Below are the code and all the weights of a small trained network. Each question names an input and a target symbol and asks about switching units off, where a switched-off unit gives its printed mean instead of its output.

import numpy as np


def w(rows, s, z=0):
    codes = np.array(rows[::2]) - 128.0
    scale = np.full(codes.shape[1], s)
    scale[-1] = z or s
    return codes * scale


def f(y):
    return y / 2 * (1 + np.tanh(0.7978845608 * (y + 0.044715 * y**3)))


def softmax(a):
    e = np.exp(a - a.max(-1, keepdims=True))
    return e / e.sum(-1, keepdims=True)


def log_softmax(a):
    a = a - a.max(-1, keepdims=True)
    return a - np.log(np.exp(a).sum(-1, keepdims=True))


def net(x, mask):
    ids = ['αβδεημξπτφψω'.index(c) for c in x.split()]
    T = len(ids)
    res = E[ids] + P[:T]
    r = res
    for j in range(3):
        rows = slice(4 * j, 4 * j + 4)
        q, k, v = (r @ M[0][rows].T for M in (Q, K, V))
        z = softmax(np.where(np.tri(T) > 0, q @ k.T / 4**0.5, -1e9)) @ v
        o = O[0][rows]
        res = res + np.where(mask[j], z, o[:, -1]) @ o[:, :-1]
    y = f(res @ A[0][:, :-1].T + A[0][:, -1])
    res = res + np.where(mask[3:19], y, B[0][:, -1]) @ B[0][:, :-1]
    return log_softmax(res[-1] @ U[:, :-1].T + U[:, -1])


Q, K, V, O, A, B = {}, {}, {}, {}, {}, {}
E = w([
[160,158,105,105,128,43],'α',
[147,2,219,121,168,126],'β',
[140,77,131,91,86,48],'δ',
[142,140,157,125,79,66],'ε',
[190,110,159,94,84,96],'η',
[200,96,136,37,112,84],'μ',
[71,177,181,150,152,119],'ξ',
[124,153,191,89,128,189],'π',
[167,157,124,69,105,77],'τ',
[92,71,152,149,48,18],'φ',
[105,141,162,64,184,123],'ψ',
[58,46,102,82,171,95],'ω',
],0.02)
P = w([
[174,127,125,126,38,53],'0',
[143,112,129,131,48,82],'1',
[114,107,145,138,49,107],'2',
[86,94,140,138,54,129],'3',
[51,90,140,138,49,147],'4',
[35,82,145,143,53,168],'5',
[2,71,159,130,58,177],'6',
],0.0079)
Q[0] = w([
[131,182,91,177,170,252],'h0',
[168,142,69,134,188,232],'h0',
[110,115,166,58,81,107],'h0',
[88,111,131,92,12,130],'h0',
[133,102,107,130,157,130],'h1',
[107,107,87,119,123,139],'h1',
[167,122,164,139,137,107],'h1',
[167,135,139,166,160,154],'h1',
[150,150,75,178,118,172],'h2',
[83,112,202,102,119,76],'h2',
[123,91,176,101,90,87],'h2',
[122,144,111,151,162,132],'h2',
],0.019)
K[0] = w([
[245,106,159,146,19,32],'h0',
[249,119,95,116,66,62],'h0',
[57,102,191,106,199,176],'h0',
[65,55,194,149,156,232],'h0',
[162,125,84,148,81,82],'h1',
[127,99,84,152,118,136],'h1',
[82,155,162,56,118,144],'h1',
[153,171,116,195,90,137],'h1',
[173,178,56,77,60,148],'h2',
[111,56,198,145,155,155],'h2',
[81,87,176,134,232,163],'h2',
[123,125,139,58,83,92],'h2',
],0.015)
V[0] = w([
[109,119,166,252,4,88],'h0',
[105,255,157,103,15,180],'h0',
[113,122,40,61,120,112],'h0',
[49,125,81,169,189,41],'h0',
[89,89,141,130,164,183],'h1',
[77,180,113,99,117,118],'h1',
[133,74,140,113,110,176],'h1',
[61,190,74,69,94,133],'h1',
[38,176,96,105,168,134],'h2',
[184,162,208,174,196,82],'h2',
[118,134,126,122,94,141],'h2',
[73,202,82,103,125,101],'h2',
],0.0095)
O[0] = w([
[173,116,68,211,57,165,2],'h0',
[147,201,132,110,1,135,177],'h0',
[107,132,44,68,180,123,125],'h0',
[110,192,54,251,212,51,166],'h0',
[117,83,160,129,127,87,85],'h1',
[40,146,103,133,111,113,190],'h1',
[150,115,162,172,137,105,128],'h1',
[38,170,95,103,102,94,178],'h1',
[178,100,171,165,109,47,170],'h2',
[54,127,133,166,163,108,185],'h2',
[157,132,118,120,129,131,123],'h2',
[217,78,185,149,186,106,115],'h2',
],0.0084,0.004)
A[0] = w([
[154,95,94,187,202,62,63],'n0',
[85,175,112,89,174,62,52],'n1',
[107,132,227,144,134,155,111],'n2',
[132,45,41,187,148,198,93],'n3',
[108,55,128,118,102,116,76],'n4',
[188,223,82,101,143,158,105],'n5',
[186,91,147,174,92,90,74],'n6',
[94,177,89,128,143,131,87],'n7',
[208,112,48,104,132,199,145],'n8',
[196,255,69,158,217,177,67],'n9',
[107,79,139,33,141,125,50],'n10',
[163,151,61,193,72,239,5],'n11',
[87,146,177,170,176,148,143],'n12',
[158,97,162,55,94,139,67],'n13',
[218,60,155,148,158,83,115],'n14',
[43,131,115,161,87,62,89],'n15',
],0.0099,0.013)
B[0] = w([
[141,202,158,85,122,214,135],'n0',
[152,98,150,165,106,145,250],'n1',
[163,139,87,132,111,86,197],'n2',
[198,125,156,131,106,75,154],'n3',
[133,193,154,129,126,124,143],'n4',
[65,146,151,137,151,170,137],'n5',
[135,179,98,105,164,160,155],'n6',
[132,70,118,110,128,153,128],'n7',
[86,54,105,162,140,153,168],'n8',
[75,81,167,225,218,100,127],'n9',
[141,175,113,170,112,121,224],'n10',
[119,113,246,142,177,118,161],'n11',
[159,129,93,102,100,128,201],'n12',
[183,109,89,127,209,149,161],'n13',
[92,165,141,173,144,145,144],'n14',
[170,124,111,98,170,171,253],'n15',
],0.011,0.0078)
U = w([
[189,123,149,202,155,115,61],'α',
[105,139,188,84,168,2,254],'β',
[140,239,68,229,68,101,165],'δ',
[130,56,58,186,78,88,117],'ε',
[41,171,91,103,93,153,146],'η',
[161,197,145,141,209,142,75],'μ',
[161,122,72,132,183,129,92],'ξ',
[93,162,204,189,82,139,84],'π',
[217,138,135,89,83,138,57],'τ',
[146,81,150,141,142,149,89],'φ',
[140,132,131,162,124,119,81],'ψ',
[104,137,102,205,171,111,103],'ω',
],0.0055)

Each question gives the input, a string of symbols that net reads in full, and the target symbol t.
The units are the heads (4 rows each of Q, K, V and O) and the neurons (one row each of A and B). Each row of codes is followed by its name. A weight is (code - 128) times the scale printed after its matrix; where a second scale follows, it is the last column's (O, A, B and U).
mask holds one flag per unit, heads first, then neurons. A switched-off unit (its flag False) gives its mean, the last column of its rows in O or B, instead of its output. The means were averaged over made-up inputs and are rounded, as every weight is.
A unit's drop is (log p(t) with every unit on - log p(t) with that unit switched off) / (log p(t) with every unit on - log p(t) with every unit switched off).
The circuit of an input: a set's keep is (log p(t) with only the set's units on - log p(t) with every unit switched off) / (log p(t) with every unit on - log p(t) with every unit switched off). Starting from the 12 units with the biggest drops (on a tie, the unit counted first), units are removed one at a time, each time the one whose removal leaves the highest keep (on an exact tie, the one counted first), for as long as the keep stays at least 0.8.
units of the circuit, in order: the units of the circuit, biggest drop first
k most important neurons: the k neurons with the biggest drops, biggest first
which heads matter: for each layer, one digit per head in row order, 1 if its drop is at least 0.15 and else 0, layers parted by /
drop of u: that unit's drop, to one decimal
input δ φ β ξ δ, target π: which heads matter : 111
input δ ε β φ ψ δ, target η: units of the circuit, in order : h2
input β π ω δ, target ξ: 2 most important neurons : n15, n7
input ε ψ τ δ ξ η, target δ: which heads matter : 101
input δ δ ψ ω δ, target μ: which heads matter : 100
input δ ψ ω ε, target μ: units of the circuit, in order : h0, n0
input ξ ξ η δ ψ π, target τ: which heads matter : 100
input δ δ α α ε, target π: which heads matter : 111
input ξ ξ α, target δ: which heads matter : 100
input β η ψ φ, target η: which heads matter : 001
input μ τ μ α, target ω: which heads matter : 111
input ε ε η δ, target ε: units of the circuit, in order : h0, h2, n8
input δ α ξ α β, target π: units of the circuit, in order : h0, h2, n11
input ξ δ δ τ ε δ τ, target δ: units of the circuit, in order : h0
input η ψ ξ δ ψ τ, target β: units of the circuit, in order : h2, h0
input ψ ψ δ φ ψ α η, target β: units of the circuit, in order : h0, h2, n1
input ψ ω α, target μ: units of the circuit, in order : h0, n0
input δ ε ψ φ ψ η, target β: which heads matter : 100
input η ε η, target φ: which heads matter : 111
input ψ β ψ δ δ ψ ξ, target η: most important neuron : n1
input ξ δ δ, target δ: drop of n6 : 0.1
input α ξ ξ δ μ ε, target δ: drop of n6 : 0.2
input ψ ψ β ε, target η: drop of h2 : 1.1
input α β ψ ψ ε, target η: drop of n3 : 0.0
